Here is a tiny trained network, its code and every weight. The questions are about switching its units off for an input and a class, where a switched-off unit gives its printed mean instead of its output.

import numpy as np


def w(rows, s, z=0):
    codes = np.array(rows[::2]) - 128.0
    scale = np.full(codes.shape[1], s)
    scale[-1] = z or s
    return codes * scale


def norm(h):
    return h / np.sqrt((h * h).mean(-1, keepdims=True) + 1e-5)


def f(y):
    return np.maximum(y, 0)


def log_softmax(a):
    a = a - a.max(-1, keepdims=True)
    return a - np.log(np.exp(a).sum(-1, keepdims=True))


def net(x, mask):
    res = np.array(x, float).reshape(1, 5) / 4 @ E
    u = 0
    for l in range(4):
        y = f(norm(res) @ A[l][:, :-1].T + A[l][:, -1])
        res = res + np.where(mask[u : u + 6], y, B[l][:, -1]) @ B[l][:, :-1]
        u += 6
    return log_softmax(norm(res)[-1] @ U[:, :-1].T + U[:, -1])


A, B = {}, {}
E = w([
[169,128,62,52,103],'x0',
[52,188,108,78,166],'x1',
[166,79,169,131,11],'x2',
[39,85,49,148,117],'x3',
[158,190,141,234,134],'x4',
],0.013)
A[0] = w([
[76,166,133,179,41,13],'0.n1',
[197,82,78,96,44,43],'0.n2',
[179,155,252,81,100,95],'0.n3',
[87,147,179,174,76,2],'0.n4',
[156,82,216,170,150,69],'0.n5',
[189,162,204,81,55,60],'0.n6',
],0.013,0.0092)
B[0] = w([
[17,231,193,180,12,155],'0.n1',
[160,107,14,78,30,222],'0.n2',
[200,92,252,105,137,255],'0.n3',
[83,150,214,116,11,145],'0.n4',
[165,81,120,179,151,199],'0.n5',
[156,138,206,81,146,223],'0.n6',
],0.014,0.0052)
A[1] = w([
[141,72,192,181,90,171],'1.n1',
[68,99,150,136,101,113],'1.n2',
[167,174,129,237,78,62],'1.n3',
[213,158,160,248,126,71],'1.n4',
[63,78,132,108,87,62],'1.n5',
[79,13,128,205,77,1],'1.n6',
],0.011,0.0065)
B[1] = w([
[57,157,61,109,126,253],'1.n1',
[93,153,173,151,120,163],'1.n2',
[81,248,141,175,63,181],'1.n3',
[131,146,86,242,141,221],'1.n4',
[101,47,135,117,147,159],'1.n5',
[48,76,130,126,84,164],'1.n6',
],0.012,0.006)
A[2] = w([
[183,39,114,139,170,7],'2.n1',
[53,213,66,70,171,4],'2.n2',
[94,146,66,109,234,80],'2.n3',
[88,178,89,73,255,35],'2.n4',
[113,137,71,99,253,2],'2.n5',
[73,86,137,142,220,170],'2.n6',
],0.012,0.0075)
B[2] = w([
[174,83,126,151,59,138],'2.n1',
[125,194,194,46,99,214],'2.n2',
[145,196,148,89,156,238],'2.n3',
[72,169,77,80,210,243],'2.n4',
[107,200,71,4,119,202],'2.n5',
[114,77,122,112,175,253],'2.n6',
],0.016,0.0053)
A[3] = w([
[77,93,248,143,67,155],'3.n1',
[172,169,181,20,202,90],'3.n2',
[158,114,42,41,92,48],'3.n3',
[106,173,125,58,223,8],'3.n4',
[139,224,30,183,196,56],'3.n5',
[190,35,243,186,148,47],'3.n6',
],0.011)
B[3] = w([
[113,158,159,128,143,232],'3.n1',
[119,148,112,49,148,255],'3.n2',
[110,114,58,190,63,177],'3.n3',
[38,237,2,57,162,191],'3.n4',
[165,142,39,131,157,175],'3.n5',
[183,83,110,214,168,179],'3.n6',
],0.017,0.0069)
U = w([
[89,204,42,30,230,66],'0',
[31,21,96,143,174,166],'1',
[230,37,222,242,164,250],'2',
[162,33,14,59,6,203],'3',
[38,218,196,202,41,122],'4',
[250,138,218,14,143,160],'5',
[78,54,188,38,148,3],'6',
[141,182,37,248,208,153],'7',
],0.025,0.0063)

Each question gives the input, the list of numbers given to net, and the class t.
The units are the neurons (one row each of A and B). Each row of codes is followed by its name. A weight is (code - 128) times the scale printed after its matrix; where a second scale follows, it is the last column's (A, B and U).
mask holds one flag per neuron, layer by layer. A switched-off neuron (its flag False) gives its mean, the last column of its row in B, instead of its output. The means were averaged over made-up inputs and are rounded, as every weight is.
A unit's drop is (log p(t) with every unit on - log p(t) with that unit switched off) / (log p(t) with every unit on - log p(t) with every unit switched off).
The circuit of an input: a set's keep is (log p(t) with only the set's units on - log p(t) with every unit switched off) / (log p(t) with every unit on - log p(t) with every unit switched off). Starting from the 12 units with the biggest drops (on a tie, the unit counted first), units are removed one at a time, each time the one whose removal leaves the highest keep (on an exact tie, the one counted first), for as long as the keep stays at least 0.8.
circuit, biggest first: the units of the circuit, biggest drop first
most important unit: the unit with the biggest drop
k most important neurons: the k neurons with the biggest drops, biggest first
k most important neurons of layer l: the k neurons of layer l with the biggest drops, biggest first
drop when u is switched off: that unit's drop, to one decimal
input [1,7,7,-5,8], class 5: circuit, biggest first => (0.n3)
input [-5,0,-3,-7,-5], class 2: 2 most important neurons => (0.n3, 3.n6)
input [0,1,-6,-6,4], class 7: circuit, biggest first => (1.n4, 2.n5)
input [-8,-4,3,-3,6], class 2: 2 most important neurons => (0.n3, 0.n5)
input [-3,8,-1,-8,7], class 7: 3 most important neurons => (1.n4, 2.n2, 0.n6)
input [-4,0,1,-2,3], class 2: 2 most important neurons => (0.n3, 0.n5)
input [1,-4,-2,-3,-5], class 5: 2 most important neurons => (0.n3, 0.n6)
input [4,3,2,-6,7], class 5: 2 most important neurons => (0.n6, 3.n2)
input [-1,-3,-1,3,4], class 7: 2 most important neurons => (1.n4, 3.n5)
input [-2,8,7,-3,2], class 5: 2 most important neurons of layer 0 => (0.n3, 0.n6)
input [-4,7,8,5,-7], class 6: drop when 3.n6 is switched off => 0.3
input [7,5,8,5,8], class 4: drop when 0.n1 is switched off => 1.6
input [5,4,3,5,5], class 4: drop when 0.n1 is switched off => 0.2
input [-7,-3,1,1,-5], class 1: most important unit => 1.n1
input [3,-1,-3,4,5], class 7: 2 most important neurons of layer 1 => (1.n1, 1.n3)
input [-7,-2,6,-2,1], class 2: drop when 0.n3 is switched off => 0.2
